Each row, then roughly how far along a hidden order it lies, from 0 to 10:
(in the rows, 128 means zero)
[ 99 119 145 121 123 143 148 143 134 136 136 122 114 121 134 127 137 118
 157 146 138 139 124  95 129 127 137 126 163 125 144 106 144 122 152 120
 148 137 133 142 138 100 133 124 137 139 130 125 138 110 125 128 115 149
 120 107 139 122 133 128 152 130 155 104 119 136 145 136 126 137 153 121
 131 125 116 134 116 131 128 133 124 131 143 119] -> 7
[144 148  96 129 201 139 123  87 119 200  97 102 147 155 180 114 110 137
 101 168 131 139  55  78 138 201 132 129 165 106 168  27 133 141 172 141
 123 133 138 146 119 114 162 105 145  95 130  81 134  51 141 134 100 141
 119 202 105 114 112 115 115 115 116 123 106 176  73 158 185  95 230  98
 117  89 125 174 160 133 124 150 105  67 116 122] -> 3
[119 153 100 124 188 138 121  90 120 211  96  98 140 157 191 105 110 134
 132 178 126 145  55  50 143 198 135 125 164 106 165  57 121 138 175 133
 128 135 143 148 106 106 167 103 139  83 133  86 141  61 139 136  90 147
 114 202 116 115 114 112 123 118 119 115  74 200  69 164 193  85 244  86
 122  88 119 172 176 140 116 155  99  59 120 123] -> 3
[116 107 166 126  66 155 163 163 133  91 148 135 102 102 119 135 140 109
 171 128 131 130 181 146 119  89 133 128 135 135 122 152 160 115 119 123
 150  95 121 129 148 100 117 139 152 176 121 162 123 128 120 125 144 149
 122  60 149 127 138 145 155 133 149 113 141 105 177 102  79 153  71 132
 125 154 119 118  89 122 123 114 129 152 153 113] -> 9
[ 98 124 151 111 116 155 148 138 131 143 128 111 115 118 141 124 138 108
 175 152 134 139 143  97 123 133 137 120 166 115 148  94 147 122 161 125
 148 114 134 151 133  86 145 124 150 129 131 130 139  89 127 132 121 164
 117  99 138 120 125 132 156 126 153 107 109 147 128 140 144 116 168 104
 131 131 111 147 124 136 121 131 112 105 144 117] -> 8
[127 140 115 121 163 142 131 103 122 178 101 110 134 139 176 119 115 130
 130 167 131 139  65  85 135 179 134 127 162 103 167  91 136 130 165 134
 132 123 136 153 119 103 147 113 149 107 128 114 135  68 136 134 109 145
 118 162 118 115 115 124 130 122 126 116 106 163  90 144 169  99 204  99
 120 101 120 168 144 135 120 145  99  88 130 117] -> 5
[131 153 110 121 191 144 126  82 119 210  93 102 137 148 187  99 108 129
 133 170 125 144  56  11 137 179 132 125 169 100 173  49 131 137 199 139
 129 118 139 157 108  98 177 105 152  97 130  93 139  48 140 137  99 150
 116 225 107 116 106 125 127 117 119 119  94 188  59 164 198  80 223  81
 119  90 118 189 166 140 115 149  92  61 121 116] -> 4
[108 115 160 126  82 150 156 164 133 128 146 133 111 107 127 143 144 114
 161 125 134 131 171 119 122  84 133 126 142 136 127 138 153 119 123 123
 148 115 125 135 151 101 120 135 143 159 127 147 130 136 122 126 140 148
 123  65 144 126 135 136 148 133 148 115 135 105 164 113  88 155  95 141
 130 150 120 117  98 125 131 114 130 152 151 118] -> 8
[118 113 165 131  86 148 157 148 136 121 145 141  97 102 115 132 126 110
 163 127 124 126 166 112 120  80 131 129 137 136 125 123 158 117 134 121
 145  77 121 131 135 101 122 143 133 158 116 170 122 118 122 126 145 156
 119  69 149 129 116 149 150 130 139 117 140 128 146 110  88 146  69 131
 124 158 120 122  95 127 116 118 123 136 141 118] -> 8
[108 124 145 110 112 171 160 142 130 156 119 101 117 115 149 124 142 109
 173 164 146 139 130  73 116 133 137 120 195 112 148  62 163 124 168 136
 154 114 132 174 138  74 154 115 166 140 135 128 141  57 128 131 118 176
 116 111 131 116 110 133 160 127 158  97 105 150 119 134 144 122 170 101
 127 122 110 160 121 125 141 132 109 109 149 106] -> 10
[112 153 114 124 155 122 110 100 125 173 120 116 135 146 141 114 114 131
 132 141 123 135  76 103 137 154 128 125 121 118 146  79 109 129 154 122
 125 137 136 118 109 126 141 128 117 101 128 108 132  97 130 132 115 123
 125 158 128 128 120 128 127 123 120 131 110 167  90 155 154 122 151 100
 126 116 120 140 168 138 112 136 125  90 118 139] -> 1
[129 124 125 124 149 156 156 135 125 157 102 104 135 134 182 138 130 130
 143 174 147 151  99  65 129 157 140 126 196 106 164  82 156 134 163 140
 144 131 134 178 139  81 160 102 160 120 132 102 139  81 137 132  99 166
 116 135 122 104 127 119 144 126 147 105 104 138 111 131 159 111 201 117
 121 104 118 164 116 127 139 140 104 111 137 108] -> 9
[126 167  89 121 225 123 102  66 117 219  86 104 142 162 178  90  90 132
 124 171 111 139  24  62 145 201 129 126 144 101 172  20 104 137 193 131
 119 128 144 131  90 126 171 112 136  68 129  78 142  59 140 138  90 132
 113 236  99 122 103 116 108 113 107 122  92 211  29 177 225  64 255  78
 120  78 121 183 191 146 100 161  93  40 108 129] -> 0
[132 158  96 118 204 144 118  75 114 225  83  94 149 164 197  96 102 132
 134 183 125 141  27  51 132 206 130 125 171  98 181  21 124 140 192 142
 125 121 142 159  99 105 179 101 151  84 133  82 141  52 143 138  88 148
 116 205 100 116  99 119 124 104 115 128  88 196  30 167 172  71 252  72
 116  85 120 191 176 142 112 157  86  59 116 119] -> 3
[122 143 106 127 168 138 128 103 120 210 107 110 133 149 170 102 110 130
 137 162 121 141  69  76 138 170 133 127 156 105 168  67 133 134 155 131
 130 122 138 142 110 109 151 115 144 102 126 100 134  79 137 134 105 142
 117 173 114 117 113 119 126 123 121 114 108 182  74 161 177  87 207  98
 118  99 120 168 162 138 113 149 100  70 117 124] -> 4
[131 150 112 124 163 121 107  90 123 169 109 127 130 142 144  95 105 132
 131 139 110 125  83 116 135 150 124 127 110 123 141  84 109 130 153 128
 118 100 133 116  94 131 140 129 125  96 124 120 128  89 133 133 117 117
 124 188 116 132 103 129 115 122 104 137 117 173  73 153 169 102 165 101
 125 114 126 144 167 140 104 139 113  84 116 134] -> 0
[131 149 131 130 108 133 128 107 125 156 127 138 114 133 136 105 110 122
 149 136 106 123 111 120 134 152 125 130 108 116 139  90 130 126 151 121
 125  87 127 116 104 131 131 137 134 119 117 137 122  94 128 132 124 129
 117 163 124 133 109 140 119 122 110 134 131 166  75 139 150 105 139 105
 120 133 125 140 135 136  95 131 121 103 120 126] -> 2
[138 141 124 123 146 131 120 104 122 161 119 134 122 129 137 106 113 125
 139 134 112 121 100 114 127 134 121 128 110 130 131  95 128 128 128 130
 119  97 125 125 110 129 139 138 134 111 123 139 125  89 131 135 128 123
 128 163 120 133 104 135 118 122 110 132 126 157  90 144 142 111 132 111
 122 132 128 135 146 135 109 131 114 113 118 130] -> 2
[143 150 108 117 190 158 130  97 117 205  90 104 133 140 197  98 108 125
 145 177 124 137  65  41 127 189 128 126 167  99 188  41 135 137 191 144
 129  92 136 168 102  93 179 114 163  97 131 108 137  28 142 138 104 162
 115 196 108 115  92 130 121 116 116 121  99 189  46 158 188  80 212  81
 115  96 121 181 160 140 113 145  86  71 121 113] -> 5
[130 167  88 128 239 140 123  69 114 243  80  90 149 170 213 100  94 138
 124 200 126 152   7  24 148 243 138 127 189  86 194  18 121 143 194 138
 125 128 148 164 103  90 190 118 152  75 129  61 143   1 149 139  82 151
 108 241 101 109 105 109 115 114 115 113  85 218  41 174 230  59 255  66
 114  71 119 202 183 141 112 166  80  42 115 118] -> 3
[123 118 149 119 116 165 150 143 128 144 121 121 117 119 159 128 136 115
 162 154 139 138 115  57 120 127 135 125 174 128 139  99 164 126 158 136
 147  99 132 166 141  82 151 123 159 139 129 142 135  79 129 130 119 167
 119 104 135 116 119 135 151 127 146 104 120 134 116 121 130 123 145 116
 123 129 117 154 122 130 125 126 112 111 144 109] -> 9
